Below is a small trained network, with its code and all its weights. Each question gives an input and a target symbol and asks what happens when units are switched off, that is, made to give their printed mean instead of their output.

import numpy as np


def w(rows, s, z=0):
    codes = np.array(rows[::2]) - 128.0
    scale = np.full(codes.shape[1], s)
    scale[-1] = z or s
    return codes * scale


def f(y):
    return y / 2 * (1 + np.tanh(0.7978845608 * (y + 0.044715 * y**3)))


def softmax(a):
    e = np.exp(a - a.max(-1, keepdims=True))
    return e / e.sum(-1, keepdims=True)


def log_softmax(a):
    a = a - a.max(-1, keepdims=True)
    return a - np.log(np.exp(a).sum(-1, keepdims=True))


def net(x, mask):
    ids = ['ΓΞΣΦβεζηλμτψω'.index(c) for c in x.split()]
    T = len(ids)
    res = E[ids] + P[:T]
    u = 0
    for l in range(3):
        r = res
        for j in range(2):
            rows = slice(3 * j, 3 * j + 3)
            q, k, v = (r @ M[l][rows].T for M in (Q, K, V))
            z = softmax(np.where(np.tri(T) > 0, q @ k.T / 3**0.5, -1e9)) @ v
            o = O[l][rows]
            res = res + np.where(mask[u + j], z, o[:, -1]) @ o[:, :-1]
        u += 2
        y = f(res @ A[l][:, :-1].T + A[l][:, -1])
        res = res + np.where(mask[u : u + 8], y, B[l][:, -1]) @ B[l][:, :-1]
        u += 8
    return log_softmax(res[-1] @ U[:, :-1].T + U[:, -1])


Q, K, V, O, A, B = {}, {}, {}, {}, {}, {}
E = w([
[97,240,161],'Γ',
[171,163,79],'Ξ',
[196,178,107],'Σ',
[2,122,152],'Φ',
[148,85,65],'β',
[118,15,126],'ε',
[125,119,132],'ζ',
[209,122,148],'η',
[150,228,123],'λ',
[105,63,92],'μ',
[102,74,90],'τ',
[147,161,112],'ψ',
[111,16,57],'ω',
],0.011)
P = w([
[125,213,194],'0',
[237,108,252],'1',
[150,132,211],'2',
[137,101,222],'3',
[103,104,235],'4',
[88,101,215],'5',
],0.0012)
Q[0] = w([
[83,128,70],'0.h1',
[142,163,133],'0.h1',
[114,89,123],'0.h1',
[253,171,69],'0.h2',
[112,75,116],'0.h2',
[211,219,104],'0.h2',
],0.0069)
K[0] = w([
[214,150,169],'0.h1',
[116,34,237],'0.h1',
[134,211,32],'0.h1',
[28,89,253],'0.h2',
[161,207,201],'0.h2',
[51,19,114],'0.h2',
],0.0048)
V[0] = w([
[111,82,99],'0.h1',
[142,181,159],'0.h1',
[94,1,42],'0.h1',
[155,155,97],'0.h2',
[62,67,195],'0.h2',
[74,69,201],'0.h2',
],0.0068)
O[0] = w([
[104,134,170,177],'0.h1',
[145,123,87,77],'0.h1',
[66,147,254,254],'0.h1',
[106,91,135,111],'0.h2',
[155,178,122,171],'0.h2',
[169,177,119,159],'0.h2',
],0.0087,0.001)
A[0] = w([
[230,36,189,69],'0.n1',
[220,53,188,76],'0.n2',
[128,128,128,125],'0.n3',
[228,40,191,75],'0.n4',
[128,128,128,124],'0.n5',
[128,128,128,128],'0.n6',
[84,131,91,31],'0.n7',
[253,136,103,2],'0.n8',
],0.0044,0.0022)
B[0] = w([
[11,194,60,88],'0.n1',
[39,177,83,80],'0.n2',
[130,127,128,123],'0.n3',
[3,198,60,92],'0.n4',
[130,127,128,121],'0.n5',
[128,128,128,128],'0.n6',
[215,110,154,14],'0.n7',
[80,129,171,2],'0.n8',
],0.0069,0.00067)
Q[1] = w([
[82,64,250],'1.h1',
[123,131,125],'1.h1',
[232,109,162],'1.h1',
[94,101,153],'1.h2',
[122,123,131],'1.h2',
[125,125,131],'1.h2',
],0.012)
K[1] = w([
[225,79,38],'1.h1',
[133,127,141],'1.h1',
[1,180,68],'1.h1',
[198,130,149],'1.h2',
[141,128,131],'1.h2',
[128,127,128],'1.h2',
],0.012)
V[1] = w([
[188,147,170],'1.h1',
[104,117,109],'1.h1',
[121,130,124],'1.h1',
[116,47,80],'1.h2',
[146,255,211],'1.h2',
[187,210,42],'1.h2',
],0.0084)
O[1] = w([
[195,135,132,93],'1.h1',
[105,125,124,143],'1.h1',
[122,128,128,131],'1.h1',
[75,126,66,136],'1.h2',
[211,122,229,120],'1.h2',
[182,255,55,8],'1.h2',
],0.0085,0.0014)
A[1] = w([
[12,246,150,121],'1.n1',
[158,40,25,2],'1.n2',
[224,33,122,123],'1.n3',
[223,35,123,121],'1.n4',
[223,34,124,118],'1.n5',
[7,254,156,122],'1.n6',
[222,32,123,118],'1.n7',
[223,35,123,121],'1.n8',
],0.0049,0.0047)
B[1] = w([
[247,47,140,198],'1.n1',
[45,244,126,1],'1.n2',
[15,221,122,150],'1.n3',
[17,217,122,140],'1.n4',
[28,208,123,133],'1.n5',
[255,47,140,213],'1.n6',
[19,217,124,136],'1.n7',
[21,215,122,140],'1.n8',
],0.0072,0.00056)
Q[2] = w([
[63,2,45],'2.h1',
[134,122,131],'2.h1',
[181,240,196],'2.h1',
[36,188,189],'2.h2',
[115,223,106],'2.h2',
[146,168,88],'2.h2',
],0.0037)
K[2] = w([
[211,216,98],'2.h1',
[113,125,139],'2.h1',
[50,79,157],'2.h1',
[173,96,248],'2.h2',
[250,4,106],'2.h2',
[172,93,75],'2.h2',
],0.0037)
V[2] = w([
[24,144,79],'2.h1',
[28,163,169],'2.h1',
[96,166,246],'2.h1',
[155,192,153],'2.h2',
[106,74,107],'2.h2',
[180,254,174],'2.h2',
],0.0075)
O[2] = w([
[188,165,133,113],'2.h1',
[209,84,42,141],'2.h1',
[172,28,1,161],'2.h1',
[148,54,176,66],'2.h2',
[117,172,98,180],'2.h2',
[157,14,209,4],'2.h2',
],0.0067,0.0024)
A[2] = w([
[4,51,158,96],'2.n1',
[145,188,56,160],'2.n2',
[126,177,178,204],'2.n3',
[95,113,155,253],'2.n4',
[140,118,144,109],'2.n5',
[62,206,228,101],'2.n6',
[141,179,177,8],'2.n7',
[143,146,115,27],'2.n8',
],0.014,0.0066)
B[2] = w([
[196,113,109,255],'2.n1',
[127,218,73,184],'2.n2',
[92,153,198,209],'2.n3',
[5,91,132,232],'2.n4',
[135,102,116,125],'2.n5',
[204,120,100,245],'2.n6',
[117,87,57,141],'2.n7',
[253,121,93,108],'2.n8',
],0.022,0.0077)
U = w([
[181,127,195,138],'Γ',
[105,168,115,72],'Ξ',
[136,167,131,107],'Σ',
[87,52,185,81],'Φ',
[12,155,97,40],'β',
[151,82,101,104],'ε',
[3,128,162,77],'ζ',
[66,148,152,105],'η',
[183,155,146,99],'λ',
[104,118,110,160],'μ',
[99,131,124,249],'τ',
[74,152,144,93],'ψ',
[145,109,48,101],'ω',
],0.011,0.015)

Each question gives the input, a string of symbols that net reads in full, and the target symbol t.
The units are the heads (3 rows each of Q, K, V and O) and the neurons (one row each of A and B). Each row of codes is followed by its name. A weight is (code - 128) times the scale printed after its matrix; where a second scale follows, it is the last column's (O, A, B and U).
mask holds one flag per unit, layer by layer, with each layer's heads first. A switched-off unit (its flag False) gives its mean, the last column of its rows in O or B, instead of its output. The means were averaged over made-up inputs and are rounded, as every weight is.
A unit's drop is (log p(t) with every unit on - log p(t) with that unit switched off) / (log p(t) with every unit on - log p(t) with every unit switched off).
The circuit of an input: a set's keep is (log p(t) with only the set's units on - log p(t) with every unit switched off) / (log p(t) with every unit on - log p(t) with every unit switched off). Starting from the 12 units with the biggest drops (on a tie, the unit counted first), units are removed one at a time, each time the one whose removal leaves the highest keep (on an exact tie, the one counted first), for as long as the keep stays at least 0.8.
units of the circuit, in order: the units of the circuit, biggest drop first
k most important neurons: the k neurons with the biggest drops, biggest first
which heads matter: for each layer, one digit per head in row order, 1 if its drop is at least 0.15 and else 0, layers parted by /
drop of u: that unit's drop, to one decimal
input Φ Φ η Γ η, target Φ: units of the circuit, in order : (2.h2; 2.n2; 2.n6)
input ω Γ Φ λ, target ω: 2 most important neurons : (2.n3; 2.n4)
input Γ ω μ ω ε, target Γ: 2 most important neurons : (2.n6; 2.n1)
input Φ Γ ζ, target Φ: most important neuron : (2.n2)
input β ω Φ β, target β: which heads matter : 11 / 01 / 11
input ω ψ Ξ, target ω: which heads matter : 10 / 01 / 11
input ω ω ω ω τ, target ω: 3 most important neurons : (2.n3; 2.n1; 2.n4)
input λ β Γ Γ ω ω, target ω: which heads matter : 01 / 01 / 00
input Φ Φ τ Γ τ, target Φ: which heads matter : 01 / 01 / 01
input β Γ Γ Ξ, target β: which heads matter : 11 / 00 / 00
input ζ ζ Σ Φ ζ, target ζ: units of the circuit, in order : (2.n6; 2.n1)
input ω ω τ, target ω: units of the circuit, in order : (0.h1; 2.h1; 2.n3)
input Γ β Γ Σ η Γ, target Γ: 3 most important neurons : (2.n6; 2.n3; 2.n2)
input ε ε Γ ε, target ε: units of the circuit, in order : (2.n1; 1.h2)
input η ω τ λ ω ω, target ω: units of the circuit, in order : (2.n3)
input Φ Γ Φ, target Φ: units of the circuit, in order : (2.h2; 0.h2; 1.h2)
input Φ Ξ ε τ, target Φ: which heads matter : 11 / 01 / 01
input ω ω ε, target ω: which heads matter : 10 / 01 / 11
input ζ ω ε ψ, target ζ: which heads matter : 10 / 01 / 00
input ω ψ Σ Φ Σ, target ω: which heads matter : 10 / 01 / 10
input ω β ζ Σ, target ω: which heads matter : 10 / 01 / 11
input Γ η μ ω Γ, target Γ: which heads matter : 10 / 01 / 10
input ζ η Σ ζ, target ζ: which heads matter : 10 / 00 / 11
input Γ β ω Ξ λ, target Γ: 2 most important neurons : (2.n6; 2.n3)
input Φ τ ζ η Ξ ζ, target Φ: drop of 0.h2 : 1.8
input ζ ε β ζ Ξ Φ, target Φ: drop of 0.h1 : 0.2
